Here is a tiny trained network, its code and every weight. The questions are about switching its units off for an input and a target symbol, where a switched-off unit gives its printed mean instead of its output.

import numpy as np


def w(rows, s, z=0):
    codes = np.array(rows[::2]) - 128.0
    scale = np.full(codes.shape[1], s)
    scale[-1] = z or s
    return codes * scale


def f(y):
    return y / 2 * (1 + np.tanh(0.7978845608 * (y + 0.044715 * y**3)))


def softmax(a):
    e = np.exp(a - a.max(-1, keepdims=True))
    return e / e.sum(-1, keepdims=True)


def log_softmax(a):
    a = a - a.max(-1, keepdims=True)
    return a - np.log(np.exp(a).sum(-1, keepdims=True))


def net(x, mask):
    ids = ['αβγεζηθλμπτφψω'.index(c) for c in x.split()]
    T = len(ids)
    res = E[ids] + P[:T]
    r = res
    for j in range(2):
        rows = slice(4 * j, 4 * j + 4)
        q, k, v = (r @ M[0][rows].T for M in (Q, K, V))
        z = softmax(np.where(np.tri(T) > 0, q @ k.T / 4**0.5, -1e9)) @ v
        o = O[0][rows]
        res = res + np.where(mask[j], z, o[:, -1]) @ o[:, :-1]
    y = f(res @ A[0][:, :-1].T + A[0][:, -1])
    res = res + np.where(mask[2:26], y, B[0][:, -1]) @ B[0][:, :-1]
    return log_softmax(res[-1] @ U[:, :-1].T + U[:, -1])


Q, K, V, O, A, B = {}, {}, {}, {}, {}, {}
E = w([
[161,45,126,150,131,101],'α',
[135,86,87,108,87,141],'β',
[83,80,130,118,100,117],'γ',
[140,104,118,113,207,78],'ε',
[75,91,105,111,144,120],'ζ',
[99,100,104,147,170,98],'η',
[140,107,102,82,206,102],'θ',
[161,126,92,60,179,107],'λ',
[200,134,76,62,136,126],'μ',
[77,161,112,89,161,72],'π',
[173,230,118,132,95,120],'τ',
[79,212,146,168,103,60],'φ',
[219,170,53,121,68,118],'ψ',
[184,249,154,134,155,54],'ω',
],0.012)
P = w([
[119,117,151,144,134,165],'0',
[122,95,135,178,124,49],'1',
[113,103,122,171,123,19],'2',
[128,172,60,200,160,118],'3',
[118,158,27,162,149,116],'4',
[108,142,10,106,120,62],'5',
],0.012)
Q[0] = w([
[89,73,35,124,135,113],'H0',
[103,132,126,123,90,7],'H0',
[93,116,187,132,98,179],'H0',
[149,71,176,20,84,129],'H0',
[148,108,184,140,143,166],'H1',
[142,135,115,133,65,156],'H1',
[101,133,132,124,103,179],'H1',
[140,105,210,101,146,217],'H1',
],0.019)
K[0] = w([
[110,140,22,139,164,81],'H0',
[150,253,73,144,147,167],'H0',
[154,49,162,112,136,166],'H0',
[59,84,141,147,161,236],'H0',
[130,132,95,140,154,70],'H1',
[130,113,153,172,133,111],'H1',
[176,96,124,147,109,100],'H1',
[142,119,83,152,130,67],'H1',
],0.017)
V[0] = w([
[102,125,166,101,225,125],'H0',
[17,155,124,162,18,152],'H0',
[45,101,83,165,174,125],'H0',
[148,38,103,133,116,158],'H0',
[167,132,131,252,170,151],'H1',
[178,207,133,91,197,79],'H1',
[96,121,216,198,90,20],'H1',
[234,112,123,156,79,177],'H1',
],0.016)
O[0] = w([
[116,62,103,61,128,42,111],'H0',
[106,155,188,248,166,80,75],'H0',
[75,4,197,146,127,97,139],'H0',
[60,71,62,164,137,212,2],'H0',
[115,73,188,29,244,115,183],'H1',
[35,151,193,78,49,165,123],'H1',
[27,229,81,99,227,100,156],'H1',
[218,136,193,128,200,254,137],'H1',
],0.012,0.009)
A[0] = w([
[87,154,32,169,82,61,41],'N0',
[134,132,145,151,20,151,94],'N1',
[191,126,80,181,91,97,63],'N2',
[55,124,154,227,152,167,99],'N3',
[36,158,164,95,84,153,50],'N4',
[32,88,92,227,160,200,78],'N5',
[117,138,73,132,134,194,41],'N6',
[171,98,227,102,128,206,83],'N7',
[132,142,186,116,124,83,99],'N8',
[219,74,141,164,162,141,57],'N9',
[93,135,105,192,118,121,59],'N10',
[60,2,89,148,143,179,72],'N11',
[120,151,31,146,224,94,82],'N12',
[160,214,159,142,122,105,6],'N13',
[147,81,151,144,150,80,124],'N14',
[161,104,186,152,97,51,91],'N15',
[80,167,93,83,149,187,130],'N16',
[96,104,152,200,154,120,150],'N17',
[50,151,109,179,113,140,116],'N18',
[117,200,112,166,161,171,121],'N19',
[133,131,126,204,144,193,47],'N20',
[60,61,127,157,118,127,42],'N21',
[129,163,53,96,125,161,89],'N22',
[121,79,41,63,110,163,111],'N23',
],0.0086,0.015)
B[0] = w([
[154,126,237,196,155,135,193],'N0',
[94,55,153,113,213,142,152],'N1',
[112,177,135,118,81,155,161],'N2',
[150,125,116,65,72,92,152],'N3',
[190,107,135,198,156,155,173],'N4',
[152,182,107,192,115,57,154],'N5',
[102,124,148,132,164,90,134],'N6',
[157,117,117,178,116,7,207],'N7',
[116,132,96,138,111,175,210],'N8',
[11,166,181,155,162,198,193],'N9',
[142,130,131,104,130,154,134],'N10',
[205,255,118,66,145,123,188],'N11',
[170,30,156,143,57,152,248],'N12',
[104,37,81,112,147,125,173],'N13',
[85,174,98,122,125,114,202],'N14',
[98,146,89,108,131,179,207],'N15',
[172,75,165,131,118,132,180],'N16',
[138,121,60,134,116,162,187],'N17',
[109,102,117,101,121,195,149],'N18',
[117,88,174,122,138,97,161],'N19',
[150,99,76,90,94,120,142],'N20',
[138,121,98,105,224,137,147],'N21',
[108,70,122,127,124,82,155],'N22',
[45,194,110,178,113,179,184],'N23',
],0.0081,0.012)
U = w([
[143,255,111,181,136,213,71],'α',
[181,146,75,210,81,104,81],'β',
[155,187,67,193,96,100,89],'γ',
[63,218,227,75,129,177,16],'ε',
[126,174,61,149,139,78,65],'ζ',
[153,126,97,143,247,150,155],'η',
[86,202,92,117,99,143,52],'θ',
[107,153,94,122,67,165,126],'λ',
[123,99,100,142,57,215,230],'μ',
[71,68,158,150,138,54,128],'π',
[172,208,228,208,142,109,5],'τ',
[55,224,169,219,118,89,206],'φ',
[172,113,217,194,67,189,192],'ψ',
[189,215,184,105,89,86,224],'ω',
],0.0051,0.003)

Each question gives the input, a string of symbols that net reads in full, and the target symbol t.
The units are the heads (4 rows each of Q, K, V and O) and the neurons (one row each of A and B). Each row of codes is followed by its name. A weight is (code - 128) times the scale printed after its matrix; where a second scale follows, it is the last column's (O, A, B and U).
mask holds one flag per unit, heads first, then neurons. A switched-off unit (its flag False) gives its mean, the last column of its rows in O or B, instead of its output. The means were averaged over made-up inputs and are rounded, as every weight is.
A unit's drop is (log p(t) with every unit on - log p(t) with that unit switched off) / (log p(t) with every unit on - log p(t) with every unit switched off).
The circuit of an input: a set's keep is (log p(t) with only the set's units on - log p(t) with every unit switched off) / (log p(t) with every unit on - log p(t) with every unit switched off). Starting from the 12 units with the biggest drops (on a tie, the unit counted first), units are removed one at a time, each time the one whose removal leaves the highest keep (on an exact tie, the one counted first), for as long as the keep stays at least 0.8.
units of the circuit, in order: the units of the circuit, biggest drop first
unit that matters most: the unit with the biggest drop
top k neurons: the k neurons with the biggest drops, biggest first
which heads matter: for each layer, one digit per head in row order, 1 if its drop is at least 0.15 and else 0, layers parted by /
input μ β η τ α α, target ψ: which heads matter => 01
input α μ α β φ γ, target φ: unit that matters most => H0
input π ω ω ψ θ π, target ψ: which heads matter => 11
input π φ γ, target φ: top 2 neurons => (N0, N12)
input μ μ α ψ φ, target ψ: which heads matter => 01
input ψ ψ ω α τ α, target τ: units of the circuit, in order => (H1, N7, H0)
input α ω π ψ α ω, target η: which heads matter => 01
input λ γ η λ ζ α, target μ: which heads matter => 01
input β α α τ μ, target α: which heads matter => 01
input π μ η π, target φ: units of the circuit, in order => (H1, N0)
input φ α α μ μ, target π: units of the circuit, in order => (H1, N22, N12)
input α ω ω α γ, target ω: which heads matter => 10
input ψ ψ γ, target ψ: which heads matter => 11
input φ τ μ θ μ π, target π: which heads matter => 01
input η α ε ε π γ, target π: units of the circuit, in order => (H0)
input α γ η, target η: which heads matter => 11
input λ π μ, target μ: units of the circuit, in order => (H1, H0)
input α ψ ω β α μ, target μ: which heads matter => 10
input α ψ φ, target η: which heads matter => 01
input ω φ γ, target ε: top 2 neurons => (N7, N12)
input β α φ π τ, target α: units of the circuit, in order => (H1, N9, N12)
input ω π τ, target ε: top neuron => (N7)
input α β α π π, target π: top 2 neurons => (N11, N12)
input π ψ α, target φ: top 2 neurons => (N12, N0)
